The rows of each block are all made from a few directions, up to rounding. Some rows are whole; the others are cut short, and each is followed by the rest of it.
Made from 3 directions:
[[ 18.8 -25.8 -19.1   2.4 -18.4 -12.4 -12.9  -1.6  12.5  -0.4  17.6  15.4
  -14.4  24.1  12.8 -13.3   1.9 -15.1  12.4 -16.6   0.1]
 [ 33.7 -25.1   0.2  13.5  26.1 -12.4 -20.3  15.9 -25.3 -29.4  41.0  41.0
  -38.7 -12.3  19.8   1.8 -25.4  15.9 -48.6  -5.6  -9.7]
 [ -1.6   3.5   5.4   1.2   7.7   2.4   2.1   1.7  -7.5  -0.6   1.6   1.7
   -0.7  -5.3  -1.6   3.5  -4.5   4.4  -8.5   2.3  -1.2]
 [ 18.3 -18.6  -3.4   7.5   7.4  -7.0  -9.2   5.5 -12.4  -6.0  27.1  25.4
  -21.2   7.0  10.5  -2.7 -14.3  -0.2 -18.5 -10.4  -4.4]
 [ -4.0  -2.2   3.8   2.4   1.3   4.6   8.5  -3.2 -11.6  19.6  11.9   8.8
   -0.8  17.2  -4.4  -0.4  -9.5  -9.4   0.0 -10.1  -0.4]]
Cut rows and their ends:
[ -8.4  -3.5   0.1   0.7  -9.1   5.8  12.7  -8.4  -6.3  32.7  10.6   5.9
   4.3  31.7  -7.2  -4.3  -6.2 -20.0] -> [ 14.5 -16.2   1.8]
[-26.8   3.8   0.0  -4.1 -25.1  14.3  28.6 -20.0  -0.4  65.0   1.6  -6.1
  22.0  56.9 -19.4  -7.9  -0.4 -39.1] -> [ 42.7 -24.5   6.6]
[ 14.5   5.7   6.4   2.4  25.7  -7.0 -17.9  16.0  -3.9 -50.4  -7.1  -0.4
 -12.2 -52.3  10.8  10.6  -0.4  35.5] -> [-37.3  24.6  -5.2]

Made from 2 directions:
[[ -3.2  15.0 -11.1  13.4  -5.9  61.4  25.4 -38.8 -28.7 -26.8 -55.1 -19.0
   45.2  57.1 -11.1 -13.3 -13.7 -17.0 -41.5 -13.6  32.0]
 [  8.0 -17.7  12.3 -18.9   5.8 -64.5 -27.2  33.9  26.8  31.1  53.2  22.1
  -43.8 -59.1   2.3  20.1  14.8  16.2  43.1  18.5 -32.3]
 [ -7.2 -11.8  10.4  -3.4   7.1 -66.6 -26.2  58.2  38.9  22.3  70.8  15.8
  -57.6 -64.1  33.7   0.2  13.9  22.2  46.5   4.9 -37.7]]
Cut rows and their ends:
[ -4.6  -5.2   4.9  -0.5   3.5 -32.1 -12.5  29.7  19.5  10.0  35.2   7.1
 -28.7 -31.1  18.5  -1.4] -> [  6.6  11.1  22.5   1.3 -18.5]
[ 18.9 -19.6  11.9 -28.3   3.8 -52.3 -23.6   8.8  12.7  33.2  30.4  23.6
 -25.5 -45.5 -23.5  33.0] -> [ 13.2   8.7  33.3  26.5 -22.7]
[ 15.8  -4.7   0.8 -15.0  -2.1   9.2   1.8 -30.2 -16.1   6.4 -24.9   4.6
  19.8  11.7 -34.7  19.8] -> [-0.6 -8.3 -8.3 13.0  9.4]
[ -6.5  11.9  -8.1  13.5  -3.6  41.2  17.6 -19.6 -16.1 -20.8 -32.6 -14.8
  26.9  37.5   1.4 -14.7] -> [ -9.6  -9.9 -27.4 -13.1  20.2]

Made from 2 directions:
[[ 26.3   6.3  29.6 -12.1 -11.6 -50.4 -25.5   5.5   0.9   6.9  -5.2   7.1
  -43.4  23.6  47.4 -42.3  26.5  14.0  -6.3  -8.1  -2.7]
 [ -7.5  -6.2  -8.5   0.6   4.7  16.6   9.9  -5.3  -2.5  -2.0  -0.3  -0.6
   12.7  -4.3 -14.3  11.0 -10.6  -7.9   5.4   2.5   5.3]
 [  3.3 -28.3   3.4 -20.3   8.1   8.5  14.3 -24.4 -14.6   0.7 -12.7  10.6
   -3.5  19.1   0.9 -12.5 -16.9 -24.2  23.0   0.6  30.2]
 [-20.2 -27.1 -23.0  -5.1  16.2  50.0  33.0 -23.4 -11.9  -5.4  -5.2   2.0
   34.8  -5.8 -40.3  27.0 -35.8 -30.6  23.0   7.4  25.4]]
Cut rows and their ends:
[-10.5   5.8 -11.7  10.2   1.9  15.9   5.2   5.0   3.8  -2.7   5.5  -5.6
  16.7 -14.0 -17.5  18.9  -4.8   1.8  -4.3   2.8] -> [-7.6]
[ 26.8  35.2  30.4   6.3 -21.2 -65.9 -43.3  30.5  15.4   7.2   6.6  -2.4
 -46.1   8.0  53.3 -36.0  47.0  39.9 -30.0  -9.8] -> [-33.0]
[  9.6  24.0  11.0   9.6 -11.3 -29.4 -22.3  20.8  11.3   2.6   7.1  -4.7
 -17.2  -3.5  21.0 -10.0  24.7  24.5 -20.1  -4.1] -> [-23.8]
[ 14.9 -13.2  16.6 -17.7  -1.1 -20.1  -4.4 -11.3  -7.9   3.8  -9.9   9.6
 -23.5  22.7  24.0 -28.2   3.4  -7.0  10.1  -3.7] -> [16.1]
[ -6.3  -3.0  -7.1   1.9   3.3  12.9   7.0  -2.6  -1.0  -1.7   0.6  -1.2
  10.5  -4.8 -11.6   9.8  -7.4  -4.7   2.8   2.0] -> [2.2]

Made from 3 directions:
[[ -9.1  15.0 -15.2  14.4 -26.7  -8.0   1.8  -4.3  -1.0 -15.6 -35.5  -5.9
   -3.5 -18.7 -27.0  20.3   3.0  24.4 -16.9   4.1  -0.8]
 [  6.3   3.5   2.1 -24.4   3.7  -1.4  20.5   6.2  -0.4  -4.0   9.9   7.1
   -8.9   3.0  10.9  -3.0  -1.6 -14.3   9.3   4.0   3.0]
 [ -3.4   5.0  -9.6  17.7 -11.3  -6.1  -4.5  -6.1   1.4 -11.1 -23.0  -7.2
    1.6  -8.7 -15.1  14.1  -1.5  12.3  -7.7   1.7   1.3]
 [ 27.3 -19.8  25.5 -56.3  51.1   7.4  29.4  14.0   3.0  13.0  68.2  17.6
   -7.3  35.7  60.6 -32.9 -11.1 -64.5  44.7   0.8   8.6]
 [ 21.4  23.0 -16.5 -48.6  -7.1 -24.2  70.5   6.6   4.6 -49.2 -19.2   7.2
  -29.8  -6.3   9.1  26.5 -15.3 -32.9  23.7  21.1  18.6]]
Cut rows and their ends:
[ 8.6  1.1 -4.4 -3.8  4.6 -7.8 12.9] -> [ -1.9   3.5 -14.8  -5.6  -1.9  -3.8   2.0   4.8   8.5  -8.1 -12.7  10.0
   4.7   7.1]
[ -5.0 -10.8   6.0  20.2   7.0   7.5 -26.2] -> [-4.0 -0.2 15.7  7.5 -4.2 12.1  4.8 -0.5 -8.7  2.7  7.6 -5.0 -7.5 -4.9]
[-11.3  -8.9  14.5   1.2   3.8  17.5 -24.6] -> [  5.1  -5.8  33.4  25.5   5.7   8.7   4.9   3.2 -24.1  13.0  12.0 -10.5
 -10.4 -12.3]
[  9.8  11.9  -7.7 -25.5  -4.4 -11.3  35.1] -> [  4.0   1.7 -23.1  -8.7   4.3 -15.2  -3.5   4.3  12.2  -6.6 -15.4  10.9
  10.3   8.5]

Made from 3 directions:
[[-16.9   1.2   1.4 -10.7   1.3   2.1  12.9 -32.2  -4.7  -8.7 -20.5 -18.7
    0.5  -9.5   8.7  15.6 -12.9   5.7  -7.6 -19.4   4.4]
 [-19.8 -18.3  -5.1  -9.8   6.1   9.9   6.9 -21.2 -18.3  -6.2 -11.9 -18.3
   -5.4 -12.4   7.6  15.7 -19.1   3.4   1.3 -16.2  11.7]
 [-16.7 -19.3  -5.1  -6.8   7.6  12.1   3.7 -19.9 -16.0  -7.3 -10.2 -15.8
   -3.4 -11.7   7.7  11.6 -13.5   0.2   2.7 -12.2   9.0]
 [-53.6 -45.3 -12.8 -27.8  14.7  23.7  20.9 -57.9 -48.0 -16.1 -33.4 -49.8
  -14.6 -32.8  20.0  43.8 -53.0  11.1   1.6 -45.6  31.5]]
Cut rows and their ends:
[  1.6  15.3   8.1   3.8   3.7   5.7   2.2 -35.4  20.2 -16.4 -19.9  -5.8
  15.8  -2.7  10.1  -5.3  21.5  -7.8  -9.3  -1.8] -> [-16.1]
[  0.3 -16.0  -5.7   2.1   3.3   5.4  -6.7  15.2 -10.7   4.1  10.8   3.4
  -5.4  -0.6  -2.8  -2.1  -3.9  -2.3   8.5   5.5] -> [5.8]
[-11.1  37.8  11.5 -15.7 -13.5 -21.5  25.9 -32.4  13.4  -2.5 -26.6 -15.0
   3.1  -0.3   3.9  19.5 -13.8  17.4 -22.5 -25.6] -> [-1.4]
[ 8.2 13.4  3.3  1.8 -6.2 -9.8  0.4 11.7  8.4  5.7  5.1  8.0  0.6  6.9
 -5.0 -4.0  3.9  2.6 -2.9  4.5] -> [-3.6]

Made from 3 directions:
[[ -9.6  16.6  28.6  17.0   8.9 -28.6  27.3  12.8  -5.8  -5.1  -7.0   4.5
   -7.8   4.8  24.4  11.2 -17.1 -16.3  18.1  27.9   8.1]
 [  7.9 -39.6 -56.0 -26.6 -21.1  45.3 -47.3 -28.1  17.3   9.6   2.7 -12.1
    6.1 -12.4 -54.1 -23.9  34.6  32.3 -32.0 -45.5 -21.8]
 [-18.6  24.6   0.2  18.9 -37.9 -19.4  16.2  23.1   3.1  27.0   8.8 -13.5
   -4.9  27.4  48.9  -0.9 -30.3 -16.9  29.3  32.0 -11.5]
 [ -3.9  15.4 -34.0  -1.8 -54.8  17.9 -17.1  15.3   6.5  39.8  27.1 -19.7
    9.7  30.2  35.5 -13.2 -17.7  -1.4  11.9  -0.3 -19.7]
 [ 32.8 -17.4 -40.3 -37.3  -0.4  59.5 -50.4 -17.6  -1.3   3.0  24.7   1.1
   25.3  -7.2 -33.7 -12.8  27.7  25.5 -36.1 -58.3  -0.6]]
Cut rows and their ends:
[-30.2   4.8  -4.3  22.6 -36.1 -27.5  18.0  10.7  12.9] -> [ 20.7 -10.0 -16.4 -17.2  15.2  23.2  -5.5 -18.5  -9.8  25.3  34.6 -19.5]
[-13.9 -26.0  20.6  10.0  32.9 -26.6  18.7 -18.5   6.3] -> [-29.3 -37.6   8.2 -21.3 -28.1 -40.9   4.7  17.8   4.2  -5.7  11.0   3.3]
[-33.6   2.3  28.4  32.1  -0.5 -52.1  41.0   7.0   7.3] -> [ -4.9 -30.5  -3.3 -27.6  -0.6  12.5   7.0 -15.7 -16.2  26.9  48.4  -5.1]
[-23.4   5.3 -10.0  16.3 -36.8 -17.0   9.9  10.0  11.2] -> [ 22.4  -3.1 -15.9 -11.4  16.2  22.2  -6.8 -16.2  -7.0  20.5  25.2 -18.5]
[  4.5 -30.1 -41.6 -18.8 -16.3  32.3 -34.3 -21.1  13.5] -> [  7.2   0.8  -9.4   3.4  -9.4 -40.7 -17.9  25.7  23.9 -23.1 -32.5 -16.9]

Made from 2 directions:
[[-10.9 -16.4 -25.8 -29.4 -24.0  12.1 -13.6  14.0  51.5   5.2  -1.3  46.6
  -31.8 -35.3  56.0 -26.6 -66.7  24.2 -35.6  32.4  -2.6]
 [ -4.7 -13.7 -14.1 -18.2 -20.4   9.7  -6.9   8.8  31.0   2.6  -4.3  28.7
  -22.7 -18.3  32.6 -18.2 -42.2  11.9 -18.9  22.0  -3.2]
 [  3.8  11.1  11.4  14.8  16.5  -7.9   5.6  -7.2 -25.1  -2.1   3.4 -23.3
   18.4  14.9 -26.4  14.7  34.2  -9.7  15.4 -17.8   2.6]
 [  1.7  -3.1   1.5  -0.2  -4.9   2.0   1.2   0.2  -0.5  -0.5  -3.0   0.2
   -2.8   2.9  -1.5  -1.6  -1.2  -2.5   2.4   1.9  -1.4]]
Cut rows and their ends:
[  7.5 -15.3   5.8  -1.9 -23.7   9.6   5.0   1.6  -0.2  -2.3 -14.0   2.6
 -14.1  12.0  -4.6  -8.6  -8.1 -10.8] -> [ 9.9  9.9 -6.6]
[ -0.7 -19.2  -9.9 -17.1 -29.0  13.1  -3.9   8.6  27.5   1.2 -10.2  26.8
 -26.7 -10.8  26.9 -20.2 -41.3   5.6] -> [-12.4  24.1  -5.9]
